Questions about the array below.
1) What is the bottom-right entry?
2) What is the 4th entry from the end, reading row by row?
3) What is the bottom entry of the column that holds the smallest entry?
4) What is the fifth entry, reading row by row?
5) What is the smallest entry in the first row?
6) What is the entry in the top-right corner?
7) What is the largest entry?
8) What is the entry just right of 11?
-668,350,-765,523
308,-92,-218,-359
-411,200,5,437
-578,-405,11,-192
625,-96,256,-349
-389,182,-11,401
1) 401
2) -389
3) -11
4) 308
5) -765
6) 523
7) 625
8) -192

[-14 -29 -12 -17 -57  -6]
The entry just left of the largest entry is -57
Which number is the 1st entry?
Answer: -14
The 2nd largest entry: -12

[[ -7  -6  13  -6   7   5   1  -5]
 [ -5  -4   6   9   9  10  11  -5]
 [ -8  -6  20  -8  11   9   4  -4]
 [-10  -9  26  22  29  33  37  -6]
 [  6   5 -14  23   0   5  15   3]
 [  1   1   5 -12  -2  -4  -8   3]
 [  4   3 -24  29  -4   0  10  -3]
 [ -4  -3   3   3   4   4   4  -5]
 [  7   5 -31  37  -5   1  15  -1]
 [ -7  -5   9   0   7   6   4  -6]
 [ -3  -2  -3   4   0   0   0  -5]
 [ 16  12  -1 -47 -23 -29 -37  21]
 [ -8  -6  18 -19   5   1  -8  -4]
 [ -4  -2  -2 -12  -7 -10 -16  -5]
 [ 39  31 -58 -15 -51 -49 -40  33]]
Indices start at 1.
Report the entry in row 1 and column 3.
A: 13
Report the entry at row 2, column 1.
A: -5
Report the entry in the top-left corner.
A: -7
Report the entry just right of the smallest entry.
A: -15
Report the bottom entry of the column that holds the smallest entry.
A: -58
The entry directly above -47: 4
The entry in row 3 and column 3: 20
The entry directly above 12 -> -2
The entry directly above the smallest entry is -2
Report the entry in the bottom-right corner.
A: 33
Report the entry at row 1, column 2.
A: -6
Report the bottom-left entry.
A: 39
The entry just left of 23 -> -14
Report the top-right entry.
A: -5
Report the entry at row 2, column 2.
A: -4
Report the entry directly above the largest entry.
A: -4
